Here is a tiny trained network, its code and every weight. The questions are about switching its units off for an input and a class, where a switched-off unit gives its printed mean instead of its output.

import numpy as np


def w(rows, s, z=0):
    codes = np.array(rows[::2]) - 128.0
    scale = np.full(codes.shape[1], s)
    scale[-1] = z or s
    return codes * scale


def norm(h):
    return h / np.sqrt((h * h).mean(-1, keepdims=True) + 1e-5)


def f(y):
    return np.maximum(y, 0)


def log_softmax(a):
    a = a - a.max(-1, keepdims=True)
    return a - np.log(np.exp(a).sum(-1, keepdims=True))


def net(x, mask):
    res = np.array(x, float).reshape(1, 3) / 4 @ E
    u = 0
    for l in range(4):
        y = f(norm(res) @ A[l][:, :-1].T + A[l][:, -1])
        res = res + np.where(mask[u : u + 7], y, B[l][:, -1]) @ B[l][:, :-1]
        u += 7
    return log_softmax(norm(res)[-1] @ U[:, :-1].T + U[:, -1])


A, B = {}, {}
E = w([
[17,249,174,142,83,103,132,111,111],'x0',
[153,140,30,204,177,88,136,133,134],'x1',
[128,152,211,130,135,84,12,138,124],'x2',
],0.013)
A[0] = w([
[116,163,32,155,127,126,158,126,122,55],'L0N0',
[135,144,201,132,136,104,6,130,130,12],'L0N1',
[84,142,192,91,114,151,228,126,125,117],'L0N2',
[109,120,96,102,116,154,243,126,129,52],'L0N3',
[60,253,60,160,124,115,210,124,126,88],'L0N4',
[83,201,240,107,109,128,99,125,129,253],'L0N5',
[148,62,136,104,109,136,156,127,133,113],'L0N6',
],0.026,0.0066)
B[0] = w([
[123,143,131,130,119,73,202,94,196,189],'L0N0',
[204,130,121,122,88,37,21,161,112,218],'L0N1',
[95,114,141,2,138,65,169,195,189,192],'L0N2',
[163,112,108,177,69,236,55,97,99,195],'L0N3',
[146,186,144,211,53,155,74,93,112,237],'L0N4',
[91,127,210,164,203,213,112,97,34,254],'L0N5',
[114,132,72,108,185,158,124,119,80,168],'L0N6',
],0.028,0.03)
A[1] = w([
[134,74,103,114,70,130,160,85,159,4],'L1N0',
[131,64,88,80,179,163,161,119,83,59],'L1N1',
[139,144,77,92,195,2,179,136,189,137],'L1N2',
[123,65,79,87,221,178,159,137,102,208],'L1N3',
[56,73,171,44,197,132,193,147,134,43],'L1N4',
[145,97,133,110,163,154,178,121,106,74],'L1N5',
[126,89,72,129,126,150,149,141,108,8],'L1N6',
],0.027,0.0029)
B[1] = w([
[154,110,144,105,185,143,132,57,179,175],'L1N0',
[156,105,91,106,187,115,174,98,142,225],'L1N1',
[99,11,175,146,22,79,177,172,154,177],'L1N2',
[205,108,86,98,158,138,253,148,115,254],'L1N3',
[201,125,33,105,117,128,218,118,221,196],'L1N4',
[93,184,62,104,144,141,142,67,147,169],'L1N5',
[174,149,164,70,128,180,113,139,178,175],'L1N6',
],0.022,0.014)
A[2] = w([
[75,177,254,93,107,173,9,127,46,171],'L2N0',
[64,208,36,209,154,96,192,174,80,111],'L2N1',
[39,175,178,85,121,4,183,125,170,3],'L2N2',
[34,176,140,94,186,130,160,127,153,39],'L2N3',
[76,129,176,112,164,162,71,128,23,159],'L2N4',
[67,140,87,130,122,109,132,133,87,39],'L2N5',
[143,142,68,78,224,56,64,181,136,105],'L2N6',
],0.022,0.0037)
B[2] = w([
[39,120,126,131,252,136,163,165,95,252],'L2N0',
[161,126,86,129,163,133,105,99,131,133],'L2N1',
[100,126,175,173,140,66,162,173,147,133],'L2N2',
[189,88,54,143,127,121,138,129,57,135],'L2N3',
[134,167,201,180,139,171,167,128,133,203],'L2N4',
[158,128,138,121,146,127,126,123,129,128],'L2N5',
[159,80,153,114,48,170,117,94,48,161],'L2N6',
],0.029,0.035)
A[3] = w([
[71,189,209,2,64,185,91,120,158,116],'L3N0',
[158,175,72,126,172,53,46,189,167,175],'L3N1',
[64,142,157,144,158,150,108,100,221,6],'L3N2',
[137,159,122,69,234,74,229,32,246,62],'L3N3',
[133,149,109,53,147,121,153,97,202,73],'L3N4',
[64,138,100,68,187,111,74,151,187,50],'L3N5',
[90,151,34,173,74,181,106,113,171,100],'L3N6',
],0.024,0.0026)
B[3] = w([
[159,58,134,140,250,157,133,188,138,154],'L3N0',
[54,128,177,43,51,205,138,83,90,144],'L3N1',
[171,83,112,104,111,99,101,132,67,180],'L3N2',
[56,56,89,87,119,188,124,222,133,252],'L3N3',
[161,183,172,142,205,83,180,203,177,189],'L3N4',
[155,197,181,167,73,145,217,106,125,132],'L3N5',
[191,178,81,47,156,49,202,99,125,217],'L3N6',
],0.022,0.015)
U = w([
[194,48,152,79,12,78,12,171,65,85],'0',
[222,245,101,210,49,114,160,28,174,190],'1',
[199,94,55,50,186,187,254,188,198,171],'2',
[69,200,235,182,225,194,86,183,47,205],'3',
[96,57,168,168,35,22,212,187,243,81],'4',
[40,141,64,115,139,67,33,153,204,3],'5',
],0.011,0.0059)

Each question gives the input, the list of numbers given to net, and the class t.
The units are the neurons (one row each of A and B). Each row of codes is followed by its name. A weight is (code - 128) times the scale printed after its matrix; where a second scale follows, it is the last column's (A, B and U).
mask holds one flag per neuron, layer by layer. A switched-off neuron (its flag False) gives its mean, the last column of its row in B, instead of its output. The means were averaged over made-up inputs and are rounded, as every weight is.
A unit's drop is (log p(t) with every unit on - log p(t) with that unit switched off) / (log p(t) with every unit on - log p(t) with every unit switched off).
The circuit of an input: a set's keep is (log p(t) with only the set's units on - log p(t) with every unit switched off) / (log p(t) with every unit on - log p(t) with every unit switched off). Starting from the 12 units with the biggest drops (on a tie, the unit counted first), units are removed one at a time, each time the one whose removal leaves the highest keep (on an exact tie, the one counted first), for as long as the keep stays at least 0.8.
units of the circuit, in order: the units of the circuit, biggest drop first
top k neurons: the k neurons with the biggest drops, biggest first
k most important neurons of layer l: the k neurons of layer l with the biggest drops, biggest first
drop of u: that unit's drop, to one decimal
input [4,3,-3], class 1: units of the circuit, in order -> [L0N4]
input [3,1,-8], class 1: units of the circuit, in order -> [L0N4 L0N5]
input [-3,3,-6], class 1: units of the circuit, in order -> [L2N0 L0N5]
input [-1,6,3], class 4: top 3 neurons -> [L0N5 L0N4 L0N3]
input [2,1,-4], class 1: units of the circuit, in order -> [L0N4 L0N5]
input [5,1,-8], class 1: units of the circuit, in order -> [L0N4 L0N5]
input [1,1,-6], class 1: units of the circuit, in order -> [L0N5 L0N4]
input [6,6,0], class 1: top 2 neurons -> [L0N4 L0N0]
input [-1,4,8], class 0: top 2 neurons -> [L0N1 L2N6]
input [-4,8,7], class 0: top 3 neurons -> [L0N5 L0N0 L0N2]
input [5,-7,-1], class 2: 3 most important neurons of layer 0 -> [L0N2 L0N4 L0N3]
input [-1,7,6], class 0: top 2 neurons -> [L0N5 L0N1]
input [1,-8,0], class 2: top 2 neurons -> [L0N4 L0N2]
input [-2,4,8], class 0: units of the circuit, in order -> [L0N1]
input [-6,4,-5], class 2: top 2 neurons -> [L0N4 L0N1]
input [-4,7,-1], class 4: top 2 neurons -> [L0N5 L1N2]
input [-6,-3,5], class 0: top 2 neurons -> [L0N5 L0N4]
input [-4,8,-4], class 2: top 2 neurons -> [L0N2 L0N1]
input [-2,0,-8], class 2: top 2 neurons -> [L0N5 L0N1]
input [6,4,-6], class 1: units of the circuit, in order -> [L0N4]
input [-7,8,0], class 4: 4 most important neurons of layer 0 -> [L0N5 L0N3 L0N4 L0N0]
input [-2,7,2], class 4: drop of L0N5 -> 0.7
